[[128 144 102]
 [147 109 143]
 [123  99 122]]
->
[[147 109 143]
 [123  99 122]]

[[128 117 134 123]
 [128 151 155 140]
 [128 124 104 126]
 [128 149 121 139]
 [128 118 141 123]]
->
[[128 151 155]
 [128 124 104]]

[[115 121 112]
 [130 130 131]
 [140 135 140]
 [139 135 101]]
->
[[130 130 131]
 [140 135 140]]

[[102 145 110]
 [116 116 112]
 [128 127 126]
 [128 128 128]]
->
[[116 116 112]
 [128 127 126]]

[[104 128 113 119 146]
 [129  99 140 104 133]
 [117 132 121 128 134]]
->
[[129  99 140]
 [117 132 121]]

[[145 115 118 123 143]
 [126 151 144 137 127]
 [116 116 142 124 117]]
->
[[126 151 144]
 [116 116 142]]
---
[[129 127 129 128 130 125]
 [131 130 131 127 133 128]
 [139 131 135 157 100 119]
 [129 128 128 130 127 127]
 [135 130 132 145 111 123]
 [137 134 136 125 142 127]]
->
[[125 129 127 129 128 130]
 [128 131 130 131 127 133]
 [119 139 131 135 157 100]
 [127 129 128 128 130 127]
 [123 135 130 132 145 111]
 [127 137 134 136 125 142]]

[[147 155 135 105 127 104 150]
 [133 132 110 146 119 114 113]
 [143 103 120 137 114 105 127]
 [113 120 130 133 138 148 155]
 [147 137 106 152 144 107 154]
 [152 129 145 132 111 153 143]
 [155 112 136 112 124 126 106]]
->
[[150 147 155 135 105 127 104]
 [113 133 132 110 146 119 114]
 [127 143 103 120 137 114 105]
 [155 113 120 130 133 138 148]
 [154 147 137 106 152 144 107]
 [143 152 129 145 132 111 153]
 [106 155 112 136 112 124 126]]

[[141 129 129 139 139 123 139 128]
 [139 128 134 137 144 126 137 128]
 [137 124 123 137 113 123 137 123]
 [130 124 124 136 108 129 135 124]
 [112 128 124 120 125 127 115 133]
 [129 127 133 115 144 135 120 129]
 [128 125 124 135 107 130 134 125]
 [134 124 123 137 110 127 136 124]
 [129 127 132 115 144 135 119 129]
 [126 126 124 135 107 130 134 126]
 [134 129 140 126 147 130 129 125]]
->
[[128 141 129 129 139 139 123 139]
 [128 139 128 134 137 144 126 137]
 [123 137 124 123 137 113 123 137]
 [124 130 124 124 136 108 129 135]
 [133 112 128 124 120 125 127 115]
 [129 129 127 133 115 144 135 120]
 [125 128 125 124 135 107 130 134]
 [124 134 124 123 137 110 127 136]
 [129 129 127 132 115 144 135 119]
 [126 126 126 124 135 107 130 134]
 [125 134 129 140 126 147 130 129]]

[[145 116 150]
 [130 140 156]
 [147 109 142]
 [147 105 133]
 [108 148 117]
 [145 118 151]
 [123 148 151]
 [145 117 151]
 [109 146 113]
 [139 104 113]
 [147 107 136]
 [109 151 123]]
->
[[150 145 116]
 [156 130 140]
 [142 147 109]
 [133 147 105]
 [117 108 148]
 [151 145 118]
 [151 123 148]
 [151 145 117]
 [113 109 146]
 [113 139 104]
 [136 147 107]
 [123 109 151]]

[[137 133 130 128]
 [126 153 120 132]
 [128 128 128 128]
 [128 128 129 128]
 [127 127 127 127]
 [129 125 128 127]
 [128 128 128 128]
 [128 128 129 128]]
->
[[128 137 133 130]
 [132 126 153 120]
 [128 128 128 128]
 [128 128 128 129]
 [127 127 127 127]
 [127 129 125 128]
 [128 128 128 128]
 [128 128 128 129]]

[[130 126 128 112 133 129 123 119 127 120]
 [127 127 128 130 131 131 126 142 128 122]
 [126 129 127 108 117 128 130 109 129 116]
 [126 129 127 130 120 132 126 123 130 127]
 [127 128 129 116 145 126 128 105 128 123]
 [134 128 128 136 113 124 126 136 127 132]
 [127 128 129 140 117 126 128 140 127 131]
 [129 129 127 123 128 126 129 125 129 123]]
->
[[120 130 126 128 112 133 129 123 119 127]
 [122 127 127 128 130 131 131 126 142 128]
 [116 126 129 127 108 117 128 130 109 129]
 [127 126 129 127 130 120 132 126 123 130]
 [123 127 128 129 116 145 126 128 105 128]
 [132 134 128 128 136 113 124 126 136 127]
 [131 127 128 129 140 117 126 128 140 127]
 [123 129 129 127 123 128 126 129 125 129]]
---
[[125 129 100 129 127 132 150 134 130 129 119 123 139 129 130]
 [139 126 109 126 130 129 103 105 130 136 149 132 120 126 104]]
->
[[129 130 125 129 100 129 127 132 150 134 130 129 119 123 139]
 [126 104 139 126 109 126 130 129 103 105 130 136 149 132 120]]

[[119 123 124 137 119 129 132 134 122 122 138 126 126 129 132]
 [118 124 124 135 117 118 123 120 127 112 127 113 127 125 126]
 [118 134 139 145 107 131 119 118 119 129 129 118 136 129 115]
 [127 126 132 126 143 127 142 135 127 132 114 141 135 123 133]
 [141 138 126 119 124 131 102 104 145 122 142 108 126 136 117]]
->
[[129 132 119 123 124 137 119 129 132 134 122 122 138 126 126]
 [125 126 118 124 124 135 117 118 123 120 127 112 127 113 127]
 [129 115 118 134 139 145 107 131 119 118 119 129 129 118 136]
 [123 133 127 126 132 126 143 127 142 135 127 132 114 141 135]
 [136 117 141 138 126 119 124 131 102 104 145 122 142 108 126]]

[[118 138 130 116 136 133 115 133]
 [128 137 140 137 129 121 115 117]
 [151 132 102 144 142 101 135 149]
 [154 143 123 106 102 114 134 150]
 [114 103 101 109 125 142 153 155]
 [117 144 123 118 144 121 119 144]
 [130 138 141 139 131 123 117 115]
 [150 131 104 137 147 109 120 151]
 [142 128 114 130 142 124 114 135]]
->
[[115 133 118 138 130 116 136 133]
 [115 117 128 137 140 137 129 121]
 [135 149 151 132 102 144 142 101]
 [134 150 154 143 123 106 102 114]
 [153 155 114 103 101 109 125 142]
 [119 144 117 144 123 118 144 121]
 [117 115 130 138 141 139 131 123]
 [120 151 150 131 104 137 147 109]
 [114 135 142 128 114 130 142 124]]

[[135 129 114 134 129 131 129]
 [139 128 148 122 128 137 122]
 [142 128 116 118 127 139 127]
 [116 128 124 118 127 113 138]
 [137 126 136 125 128 121 128]
 [136 125 121 119 128 133 124]
 [118 127 143 138 128 129 126]
 [137 127 126 151 129 120 130]]
->
[[131 129 135 129 114 134 129]
 [137 122 139 128 148 122 128]
 [139 127 142 128 116 118 127]
 [113 138 116 128 124 118 127]
 [121 128 137 126 136 125 128]
 [133 124 136 125 121 119 128]
 [129 126 118 127 143 138 128]
 [120 130 137 127 126 151 129]]

[[129 129 135 118 129 139]
 [129 132 123 135 128 124]
 [133 119 116 137 114 102]
 [119 100 140 114 127 126]]
->
[[129 139 129 129 135 118]
 [128 124 129 132 123 135]
 [114 102 133 119 116 137]
 [127 126 119 100 140 114]]

[[142 121 123 140 134 114 144]
 [129 142 129 130 117 144 105]
 [126 120 130 126 116 143 105]
 [113 133 131 119 134 133 128]]
->
[[114 144 142 121 123 140 134]
 [144 105 129 142 129 130 117]
 [143 105 126 120 130 126 116]
 [133 128 113 133 131 119 134]]

[[133 128 124 127 122]
 [156 124 126 127 115]]
->
[[127 122 133 128 124]
 [127 115 156 124 126]]

[[110 129 129 130 129 132 141]
 [137 132 129 140 127 124 113]
 [117 127 127 130 128 126 126]
 [118 128 125 144 128 129 116]
 [127 131 131 140 129 129  99]
 [144 131 133 127 125 125 140]
 [119 130 122 121 126 127 120]
 [141 125 126 120 128 129 122]
 [151 125 130 134 128 129 115]
 [128 136 129 116 123 140 122]
 [137 132 125 120 129 131 131]]
->
[[132 141 110 129 129 130 129]
 [124 113 137 132 129 140 127]
 [126 126 117 127 127 130 128]
 [129 116 118 128 125 144 128]
 [129  99 127 131 131 140 129]
 [125 140 144 131 133 127 125]
 [127 120 119 130 122 121 126]
 [129 122 141 125 126 120 128]
 [129 115 151 125 130 134 128]
 [140 122 128 136 129 116 123]
 [131 131 137 132 125 120 129]]
---
[[110 151 148 149 151 132]
 [116 130 153 122 121 116]
 [108 142 155 153 122 121]]
->
[[132 110 151 148 149 151]
 [116 116 130 153 122 121]
 [121 108 142 155 153 122]]

[[100 151 115 114 108 137 146 141 118]
 [116 151 100 135 125 135  98 106 154]
 [149 129 137 135 148 133 134  98 121]
 [121 144 100 136 156 107 110 146 119]
 [129 127 135 129 106 126 151 115 112]
 [133 144 126 153 130 105  99 115 151]
 [105  98 131 126  99 108  98 147 132]]
->
[[118 100 151 115 114 108 137 146 141]
 [154 116 151 100 135 125 135  98 106]
 [121 149 129 137 135 148 133 134  98]
 [119 121 144 100 136 156 107 110 146]
 [112 129 127 135 129 106 126 151 115]
 [151 133 144 126 153 130 105  99 115]
 [132 105  98 131 126  99 108  98 147]]

[[126 136 122 126 127 134 130 129 126 131 125]
 [134 107 140 127 134 127 128 144 128 115 111]
 [125 130 123 111 127 140 137 127 121 132 130]
 [129 132 128 130 127 127 128 128 128 127 128]
 [137 140 134 130 121 119 112 129 136 131 123]
 [136 140 132 131 123 120 116 129 133 129 124]
 [130 132 128 129 127 126 126 130 129 128 127]
 [124 127 127 127 122 129 129 138 129 127 122]]
->
[[125 126 136 122 126 127 134 130 129 126 131]
 [111 134 107 140 127 134 127 128 144 128 115]
 [130 125 130 123 111 127 140 137 127 121 132]
 [128 129 132 128 130 127 127 128 128 128 127]
 [123 137 140 134 130 121 119 112 129 136 131]
 [124 136 140 132 131 123 120 116 129 133 129]
 [127 130 132 128 129 127 126 126 130 129 128]
 [122 124 127 127 127 122 129 129 138 129 127]]

[[147 154 139 144 124 129 112 149]
 [124 122 116 114 143 147 110 119]
 [128 144 129 114 137 132 119 109]
 [130 121 127 130 140 143 128 148]
 [122 111 140 146 149 146 129 104]]
->
[[149 147 154 139 144 124 129 112]
 [119 124 122 116 114 143 147 110]
 [109 128 144 129 114 137 132 119]
 [148 130 121 127 130 140 143 128]
 [104 122 111 140 146 149 146 129]]

[[105 109]
 [129 127]
 [129 142]]
->
[[109 105]
 [127 129]
 [142 129]]

[[120 139]
 [134 125]
 [109 138]
 [134 136]
 [109 147]
 [134 128]
 [149 148]
 [125 142]
 [117 135]
 [114 155]]
->
[[139 120]
 [125 134]
 [138 109]
 [136 134]
 [147 109]
 [128 134]
 [148 149]
 [142 125]
 [135 117]
 [155 114]]
